Below is a small trained network, with its code and all its weights. Each question gives an input and a target symbol and asks what happens when units are switched off, that is, made to give their printed mean instead of their output.

import numpy as np


def w(rows, s, z=0):
    codes = np.array(rows[::2]) - 128.0
    scale = np.full(codes.shape[1], s)
    scale[-1] = z or s
    return codes * scale


def norm(h):
    return h / np.sqrt((h * h).mean(-1, keepdims=True) + 1e-5)


def f(y):
    return y / 2 * (1 + np.tanh(0.7978845608 * (y + 0.044715 * y**3)))


def softmax(a):
    e = np.exp(a - a.max(-1, keepdims=True))
    return e / e.sum(-1, keepdims=True)


def log_softmax(a):
    a = a - a.max(-1, keepdims=True)
    return a - np.log(np.exp(a).sum(-1, keepdims=True))


def net(x, mask):
    ids = ['Γβεθλμ'.index(c) for c in x.split()]
    T = len(ids)
    res = E[ids] + P[:T]
    u = 0
    for l in range(3):
        q, k, v = (norm(res) @ M[l].T for M in (Q, K, V))
        z = softmax(np.where(np.tri(T) > 0, q @ k.T / 4**0.5, -1e9)) @ v
        res = res + np.where(mask[u], z, O[l][:, -1]) @ O[l][:, :-1]
        u += 1
        y = f(norm(res) @ A[l][:, :-1].T + A[l][:, -1])
        res = res + np.where(mask[u : u + 4], y, B[l][:, -1]) @ B[l][:, :-1]
        u += 4
    return log_softmax(norm(res)[-1] @ U[:, :-1].T + U[:, -1])


Q, K, V, O, A, B = {}, {}, {}, {}, {}, {}
E = w([
[115,114,69,170,39,255,146,70],'Γ',
[108,19,161,139,75,96,84,69],'β',
[131,175,193,157,83,100,141,67],'ε',
[71,121,159,101,197,166,74,107],'θ',
[120,215,98,79,148,91,169,133],'λ',
[122,198,167,119,72,53,34,153],'μ',
],0.019)
P = w([
[127,56,142,130,184,149,89,210],'0',
[157,204,183,34,63,125,152,65],'1',
[136,190,191,182,105,180,136,78],'2',
[150,150,184,148,93,126,162,42],'3',
[184,216,173,147,140,126,173,102],'4',
[98,255,132,208,155,85,176,136],'5',
[181,216,128,201,170,113,179,99],'6',
[177,231,99,209,161,105,169,115],'7',
[100,204,178,178,116,105,131,67],'8',
[128,234,209,155,168,98,175,125],'9',
],0.0076)
Q[0] = w([
[178,170,104,89,67,88,185,82],'0.h1',
[217,133,152,154,72,59,94,125],'0.h1',
[138,91,189,130,18,110,204,110],'0.h1',
[99,186,87,204,2,133,66,32],'0.h1',
],0.006)
K[0] = w([
[175,132,37,186,121,124,146,160],'0.h1',
[166,105,150,216,110,62,96,179],'0.h1',
[210,88,135,132,161,107,217,137],'0.h1',
[124,108,172,165,114,105,79,254],'0.h1',
],0.0071)
V[0] = w([
[170,144,180,131,105,112,111,115],'0.h1',
[1,30,149,124,85,74,74,192],'0.h1',
[91,111,53,110,189,129,149,48],'0.h1',
[147,117,240,143,207,181,77,100],'0.h1',
],0.0058)
O[0] = w([
[61,171,74,174,121,109,37,162,244],'0.h1',
[102,95,203,97,154,168,174,126,146],'0.h1',
[89,134,119,201,188,100,59,62,45],'0.h1',
[51,177,2,212,161,101,184,95,255],'0.h1',
],0.011,0.0038)
A[0] = w([
[126,49,187,124,164,113,236,86,251],'0.n1',
[171,150,129,68,221,27,103,227,2],'0.n2',
[129,103,216,94,196,117,119,99,205],'0.n3',
[226,73,141,2,94,12,139,213,232],'0.n4',
],0.0061,0.00093)
B[0] = w([
[152,221,125,147,36,110,57,198,253],'0.n1',
[171,39,114,80,84,155,98,128,244],'0.n2',
[101,105,15,148,156,133,48,32,108],'0.n3',
[145,128,117,254,169,146,137,123,215],'0.n4',
],0.0082,0.00065)
Q[1] = w([
[48,244,120,170,98,101,72,104],'1.h1',
[120,196,57,160,51,138,3,115],'1.h1',
[113,251,151,180,39,107,230,64],'1.h1',
[25,69,50,168,87,147,164,134],'1.h1',
],0.0069)
K[1] = w([
[133,93,153,29,220,179,21,125],'1.h1',
[88,72,103,133,205,176,94,86],'1.h1',
[95,107,80,146,255,138,102,156],'1.h1',
[140,110,135,115,91,170,168,188],'1.h1',
],0.0086)
V[1] = w([
[238,67,106,76,107,79,85,100],'1.h1',
[134,69,230,144,240,82,124,203],'1.h1',
[140,68,170,137,30,221,67,89],'1.h1',
[108,106,110,209,254,77,40,85],'1.h1',
],0.0053)
O[1] = w([
[128,100,30,205,153,219,114,160,3],'1.h1',
[255,159,68,64,90,210,38,139,36],'1.h1',
[145,151,134,103,209,146,128,111,122],'1.h1',
[71,151,88,89,116,161,201,83,252],'1.h1',
],0.0094,0.0054)
A[1] = w([
[239,216,242,122,243,197,233,140,255],'1.n1',
[130,13,163,145,109,142,198,97,250],'1.n2',
[3,86,105,130,4,78,125,178,193],'1.n3',
[185,121,202,83,43,116,124,221,54],'1.n4',
],0.0062,0.0012)
B[1] = w([
[143,47,184,121,46,102,16,92,155],'1.n1',
[228,254,102,71,185,53,142,125,155],'1.n2',
[170,66,86,168,20,149,199,132,254],'1.n3',
[124,84,204,109,171,161,220,189,129],'1.n4',
],0.0092,0.0075)
Q[2] = w([
[54,101,94,156,50,53,178,125],'2.h1',
[149,142,177,229,108,52,109,114],'2.h1',
[108,107,149,74,214,101,123,204],'2.h1',
[173,2,93,4,101,144,125,79],'2.h1',
],0.0068)
K[2] = w([
[7,147,143,1,197,255,158,46],'2.h1',
[196,2,96,99,116,220,57,115],'2.h1',
[152,150,138,183,57,163,143,126],'2.h1',
[1,186,75,216,165,60,252,136],'2.h1',
],0.0073)
V[2] = w([
[228,119,140,152,240,71,199,155],'2.h1',
[184,134,148,253,115,239,123,208],'2.h1',
[142,89,218,164,112,149,84,246],'2.h1',
[77,225,212,110,208,241,93,34],'2.h1',
],0.0058)
O[2] = w([
[236,46,102,202,10,53,116,78,50],'2.h1',
[210,153,155,88,133,214,208,138,34],'2.h1',
[2,92,161,98,80,99,143,186,2],'2.h1',
[123,32,55,172,119,116,62,223,196],'2.h1',
],0.0098,0.0063)
A[2] = w([
[126,57,172,191,120,116,56,119,11],'2.n1',
[172,138,150,134,123,84,255,89,6],'2.n2',
[38,109,56,151,120,103,145,173,239],'2.n3',
[161,109,115,72,175,159,44,151,152],'2.n4',
],0.0082,0.0014)
B[2] = w([
[97,6,32,144,111,142,148,144,152],'2.n1',
[11,126,146,191,108,133,48,108,230],'2.n2',
[182,54,221,16,240,211,114,104,254],'2.n3',
[2,121,50,240,171,249,227,64,138],'2.n4',
],0.0081,0.0059)
U = w([
[148,12,105,221,123,91,69,108,184],'Γ',
[38,99,140,169,196,188,2,116,86],'β',
[68,171,137,240,101,63,189,76,60],'ε',
[122,157,30,90,128,70,69,101,37],'θ',
[183,152,70,205,108,219,123,104,190],'λ',
[146,104,168,99,82,153,142,176,250],'μ',
],0.0063,0.0021)

Each question gives the input, a string of symbols that net reads in full, and the target symbol t.
The units are the heads (4 rows each of Q, K, V and O) and the neurons (one row each of A and B). Each row of codes is followed by its name. A weight is (code - 128) times the scale printed after its matrix; where a second scale follows, it is the last column's (O, A, B and U).
mask holds one flag per unit, layer by layer, with each layer's heads first. A switched-off unit (its flag False) gives its mean, the last column of its rows in O or B, instead of its output. The means were averaged over made-up inputs and are rounded, as every weight is.
A unit's drop is (log p(t) with every unit on - log p(t) with that unit switched off) / (log p(t) with every unit on - log p(t) with every unit switched off).
The circuit of an input: a set's keep is (log p(t) with only the set's units on - log p(t) with every unit switched off) / (log p(t) with every unit on - log p(t) with every unit switched off). Starting from the 12 units with the biggest drops (on a tie, the unit counted first), units are removed one at a time, each time the one whose removal leaves the highest keep (on an exact tie, the one counted first), for as long as the keep stays at least 0.8.
units of the circuit, in order: the units of the circuit, biggest drop first
unit that matters most: the unit with the biggest drop
top k neurons: the k neurons with the biggest drops, biggest first
top k neurons in layer l: the k neurons of layer l with the biggest drops, biggest first
input β Γ μ ε β ε, target β: units of the circuit, in order	1.h1, 0.h1, 2.h1, 1.n3
input ε Γ ε β Γ λ ε Γ, target ε: units of the circuit, in order	1.h1, 2.h1
input λ β Γ β θ μ ε β, target λ: top neuron in layer 2	2.n2
input λ ε Γ Γ Γ μ ε ε, target λ: units of the circuit, in order	1.h1, 0.h1
input λ Γ θ, target λ: units of the circuit, in order	0.h1, 1.h1, 2.h1
input ε Γ μ Γ Γ, target ε: units of the circuit, in order	1.h1, 1.n2
input μ β λ β β λ ε ε, target μ: top 2 neurons	0.n1, 0.n4
input θ θ ε ε ε, target θ: units of the circuit, in order	2.h1, 1.h1
input μ Γ ε β μ λ ε, target μ: units of the circuit, in order	0.h1, 1.h1, 2.h1
input β μ Γ, target β: units of the circuit, in order	1.h1, 0.h1, 2.h1, 1.n3
input μ ε λ μ ε Γ, target μ: units of the circuit, in order	0.h1, 2.h1, 1.h1
input λ λ ε ε β θ, target λ: units of the circuit, in order	1.h1, 0.h1, 2.h1
input β ε Γ ε, target β: top 3 neurons	0.n1, 0.n3, 1.n3
input ε Γ ε β, target ε: unit that matters most	2.h1
input β ε μ β μ Γ λ, target β: top 4 neurons	0.n1, 1.n3, 0.n3, 1.n1
input Γ β ε μ θ λ θ μ, target μ: units of the circuit, in order	0.h1, 1.n4
input Γ ε μ ε, target Γ: top 3 neurons	1.n2, 1.n3, 2.n1
input Γ Γ Γ ε β ε ε ε ε μ, target Γ: units of the circuit, in order	1.h1, 1.n2, 2.h1, 0.h1
input λ ε μ θ Γ θ Γ μ, target λ: top 2 neurons in layer 1	1.n3, 1.n1
input Γ Γ ε β λ ε ε, target Γ: top 2 neurons in layer 1	1.n2, 1.n3
input β Γ μ ε β, target β: unit that matters most	0.h1
input β ε Γ, target β: top 4 neurons	0.n1, 1.n3, 0.n3, 1.n1
input β μ μ, target β: top 3 neurons	0.n3, 1.n3, 0.n1
input β β λ ε ε β ε λ, target β: top 2 neurons	0.n1, 0.n3
